Each row is followed by its class.
[ -6.6  26.6  19.5 -11.3  16.5   6.1  28.5  -4.5   0.1   1.8  22.3 -25.3
 -16.7 -43.1  11.1   7.0 -14.9 -45.3 -12.7   7.7  -8.1  -0.5  32.0   7.7
   5.4   8.3 -10.1   8.3   4.0  -2.0 -11.7   1.0   3.7 -36.3   8.9   6.3
  -6.1   4.4   3.9 -11.5   6.2   7.8  19.0   2.4   1.2   2.6   8.0  -4.7
  -9.4  25.0]
J290
[  9.0  15.5  13.8   8.4 -20.8  17.5  15.9  -6.8   5.1  -6.2 -13.5  -5.5
   6.3 -16.6  12.1  -3.2   1.6 -24.5  -1.8  -1.2  14.6  16.9   1.1  14.5
   5.4  24.3  -5.1  18.6  13.5  -3.9  26.1  -3.3  -0.6  12.4   6.8  18.2
  -0.5 -13.7  -2.0  10.5   0.0   1.9 -11.4  -8.7   4.2   6.6   6.9  11.8
  13.0  -4.7]
J759
[-18.2   8.9   3.1  -3.6   6.3   7.8  23.9  -4.0   1.2   0.3  38.5 -27.2
  13.3 -52.6   5.5   0.5   1.0 -36.6  -5.5  11.4 -14.4  -1.6  37.8   6.2
   7.0  -6.6  -9.6  16.0   8.2   2.1 -18.1   4.8   5.3 -54.2  10.1   7.4
   3.4  -4.4  11.3   4.3  68.8  -4.6  15.0  -0.3  -9.4  -5.9  15.1   5.6
 -16.2  38.5]
J290
[ -7.2  16.6  18.9  -3.7  22.5  10.6  10.9  -3.5  -5.3  -5.8  30.3 -14.5
   4.2 -22.7   6.6   7.5 -13.5 -18.4  -1.7   4.4  16.7   3.9  -3.8  11.1
   2.0   9.0  12.7  -8.4   1.8  -4.0  13.3   4.2   5.2  -8.6   5.1   3.4
   6.6  -1.8   4.5  -7.3  -3.0  12.8   5.1   6.7   1.1  -0.6  -1.3  -2.4
  -0.7  20.9]
J290
[-11.8   5.1  15.5  -8.7  28.1   7.6   5.5   5.8  13.9 -17.7  -1.4 -20.4
   0.8 -29.5  11.6   3.0  -2.7 -30.7  -6.4   7.9 -12.2  -7.3  32.0   8.3
  -2.2   0.8  -8.9   2.0   0.6  -2.4  -2.1   9.9  16.8 -43.1   9.3  -2.9
   6.5   2.4  -1.9   1.9   1.3  10.1  17.5  12.7  -5.0 -18.7   5.7 -13.5
  -9.0  32.1]
J759
[-16.9  -7.2  16.2 -16.3  61.2  -6.5   3.0  16.3  15.7   4.2  23.1 -21.9
   9.9 -23.9   6.8   2.0 -11.2  -0.5   8.8  -1.7   9.4  -2.3  14.7  -0.1
 -17.8   6.3  18.7  -9.6 -19.6  -0.3  -6.5   9.0   8.9 -69.8   7.3  -7.9
   5.4   9.6  -0.7   4.4   3.0  19.4  11.9  10.7 -11.0 -26.1  10.1  -6.8
 -35.3  69.3]
J290
[ -3.7  17.7  14.1  -7.8  -0.2   9.2  29.6  -6.9 -29.8 -10.4  17.7 -10.2
  -3.3 -19.6   0.8  -3.4  -3.7 -22.9 -21.3  -0.3  10.0   7.8   2.2   8.1
   9.8   9.3   6.5  12.8  -2.9   1.0  -0.2  -2.9  -7.7 -10.6   7.0   3.4
  -3.8  -7.1   1.8   6.7   1.2  -4.4 -18.4  -0.4   2.5  11.0   2.9  -2.1
  -3.1  -2.3]
J290
[ -5.4  -3.2  10.9  -4.7  26.8   9.4  23.0   2.1  -7.9   3.5   5.0 -20.3
   7.0 -30.2  16.2 -16.3  -2.3 -25.4   5.9   2.2  -1.4   1.7  16.8 -11.4
  -1.1  15.5  12.9  21.1   6.4   4.5   6.7 -14.3   3.9 -28.2  16.3   9.6
   6.1  -4.5   2.1   5.7  -5.1   2.2  -1.6   5.2 -13.0 -18.3  15.2  -0.2
  -8.8  38.4]
J290
[  0.9   3.4  18.7   0.6  23.4  -3.0  12.9  -5.6  -9.6 -10.3  -5.1  -0.4
  14.9 -10.2  10.4 -19.9  -4.9  -2.5  -0.3 -11.6  33.7  11.4 -25.5   9.2
   8.7  35.1  35.9   0.4   5.9   2.6  33.3  10.0  19.3  -0.8   9.0   6.7
  -9.4  -7.5  -5.3  16.9 -13.0  14.3 -41.9  -1.3  -4.8  -3.6   3.6  -5.3
 -15.4  -8.3]
J759
[  4.3   3.2   6.6   9.1   2.1  16.0  15.3   1.0 -13.9  -4.8   4.0 -10.8
   4.7 -23.6   9.7   3.0  -4.0 -25.2  -7.1  -0.6   1.9   6.6  18.2   9.5
  -9.1  12.2  -0.5  15.8  10.0  -9.7  11.0   4.3  -0.1  -6.7  12.0  10.9
   0.4 -11.0   4.9  -0.5   2.4   2.8  -5.1  -1.8   4.2   5.5   7.4  17.2
  -3.9  13.7]
J759
[ -9.4  14.6  21.7 -14.3  21.2  10.6  21.1  -1.2  -3.3   0.1  12.1 -24.3
 -39.7 -38.8  12.5  -4.3 -11.5 -27.4 -11.2   5.4  -8.9  -4.1  21.9  -3.2
   9.9   7.6  -6.4   8.2   8.9   5.5  -2.8   9.8  12.9 -46.0   6.8   6.4
   0.8  -2.8  -2.9  18.7   1.6 -23.5   7.7  -0.4 -15.7   1.7   4.9  -3.8
   2.4  31.9]
J290
[-13.5  -8.1  14.4  -0.2  17.3   1.8   8.2   2.9  -6.0   0.4 -14.3 -20.8
  -1.3  -1.8   7.4   7.7  -8.8 -24.1 -20.4   1.5  13.4  14.0  13.5  12.2
   1.5  10.9  10.2  -8.5   7.8   8.7  12.2 -12.0  12.5 -41.1  -0.3  -3.3
  -9.9   2.1   4.0  21.4  -5.3   5.0  -9.1  -3.6   5.9 -14.0   8.7   3.3
 -26.8  -9.5]
J759
[  3.1  13.1   6.8   3.6  -1.6  -0.1  24.2  -9.2 -13.8   0.5  12.3 -14.8
   0.4 -12.1   7.0  10.6  -5.4  -6.8  -7.3   6.1  18.0  12.1  -2.8   9.7
  10.8   1.9  14.5   4.7  40.7  -2.0   6.0   1.5  -4.4 -16.1   1.7   2.4
  -3.8  -1.1  -1.4   4.2   1.9   6.4  -2.1  -2.1   9.7  17.1   6.5   7.5
  -1.1   0.1]
J759
[  4.5  13.3  26.2  -2.3   6.8   6.0  19.6 -17.2 -24.5  -8.7  -1.5  -3.1
   5.1   1.0   7.1  -0.5  -9.7 -24.2  -9.7  -2.8  36.5   6.8 -23.4  12.1
  23.4  64.2  13.9   2.7  20.2   8.4  31.8   2.6   3.5  11.7   2.8  -4.7
  -2.6  -1.2 -14.8   6.9  -9.6  12.0 -32.8   1.5  11.8  11.9   7.4   2.4
  -0.3 -16.9]
J759
